Each row has a name. Each piece below is followed by the name of the row it came from, unless a question asks for something else. Each question is about the rows just above it.

[136  73 113 105 129 119  78  83 146 115  83  77 120 135  82  82  86 117
  73  79]  J_246
[ 83  76 120 105 129 119  78  83 146 115  83  77 120 135  82  73  86 117
 133  79]  J_86
[136 126 152 140 126 149 104 100 113 109 137 135 153 123 109 127 135 115
 121 144]  J_764
asked: [136  73 113 105 129 119  78  83 146 115  83  77 120 135  82  82  86 117
  73  79]	J_246
Shift each entry of [ 77 120 135] by +1 times 1:	[ 78 121 136]
J_86 without one entry, shuffled: [105  77 117 135 133  86  78 120 115  83  83 146  82  83  79 119  76 120
  73]. Gone:	[129]

[ 88 129 145 152 170 141 156 109 131 161 140 100 123  75  97 165 117 183
 125 126  64 119 119 177 148 151 147  96  95 164  99 139  80 144  97  61
 127  76 117 134 105 204  38 174 124 157 131] : J_86
[107 127 163 120  77 123 134 100  84 114 118 159 127 113 101 134 123 106
 130 105 132 113 109 138 151 152 139 116 130 141 120 150 109 155 100  91
 114  97 132 134 121 186  91 148 150 163 118] : J_764
[124 122 175  94  80  99 146 104  69 127 111 137 129  94  85 130 115 119
 108 104 114  81 124 119 113 148 140 112 119 102 141 125 102 128  86 102
  92  99 120 133  97 203  76 129 156 159 120] : J_153
[ 93 125 151  93 133 118 154 111 118 147 128 120 109 108 113 128 121 161
 119 127  93 128 104 156 167 145 149 111 130 158 158  99 105 127  98  61
 123  90 125 130 106 192  79 135 166 154 113] : J_453
[109 126 127 150 154 139 142 117 131 152 138 130 110 112 121 131 134 136
 129 128 107 140  94 152 163 140 127 116 136 166 110 147 119 161 123 110
 139 111 140 136 139 144 118 151 124 146 128] : J_631
[133  97 203  73 129 118 154 111 118 147 128 120 109 108 113 128 121 161
 119 127  93 128 104 156 167 145 149 111 130 158 127 130  99 158 105  90
 123 104 106 119 135 166 103 167 155 155 142] : J_338
[107 127 163 120  77 123 134 100  84 114 118 159 127 113 101 134 123 106
 130 105 132 113 109 109 126 136 134 146 120 117 130 156 137 113 130 109
 120 117 118 120 129 149 120 130 151 138 109] : J_11
[ 93 125 151  93 133 118 154 111 118 147 128 120 109 108 113 128 121 161
 119 127  93 128 104 156 167 145 149 111 130 158 127 130  99 158 105  90
 123 104 125 119 135 166 103 167 155 155 142] : J_210
The rest of the row after [97 61]:	[127  76 117 134 105 204  38 174 124 157 131]
Shift each entry of [109] by +1 times 1:	[110]
asked: [133  97 203  76 129]	J_153
asked: [127 130  99 158 105  90 123 104 106 119]	J_338
Shuffled J_338 with one entry gone: [128 119 121 127 166 135 161 129 111 118 109 156 103 203  73 167 127 130
 155  97 133 142 154 147 145 158 118 104 158  93 149 113 123  99 155 128
 120 119 128 111 104 106 108 167  90 130], missing	[105]
Shift each entry of [134] by -1 times 1:	[133]
asked: [ 95 164  99 139  80 144  97  61 127  76 117 134]	J_86

[112 155 226 113 137 227 147] = J_11
[113 155 226  79  92 140  90] = J_153
[158 168 144  79  91  92  73] = J_453
[104  78  75  79  92 140  61] = J_227
The rest of the row after [112 155]:	[226 113 137 227 147]
Go on from [112 155 226] to the end of its row.	[113 137 227 147]
Which entry of J_227 is missing from [140  78 104  75  61  92]?	[79]

[137  51 137 137 138 104  78] -> J_453
[130 156  83 130 181 209 164] -> J_86
[117 148 132 117 141 123 124] -> J_153
[163  82 119 163 152 136  86] -> J_438
[110 141 134 110 140 113 101] -> J_826
[126 137 119 126 138 118 105] -> J_11
[176  61 181 176 180  87 143] -> J_338
[190 135 108 190 153 114 139] -> J_764
[ 78 131  91  78  81 102  68] -> J_227
[140 141 181 191 123 161 197] -> J_246
[181  98 118 181 140 168 146] -> J_631
[127  84 125 127 122  42  95] -> J_210
J_246 without one entry, shuffled: [123 191 161 197 181 140]. Gone:	[141]
Shift each entry of [118 181] by +1 times 1:	[119 182]
asked: [110 140]	J_826

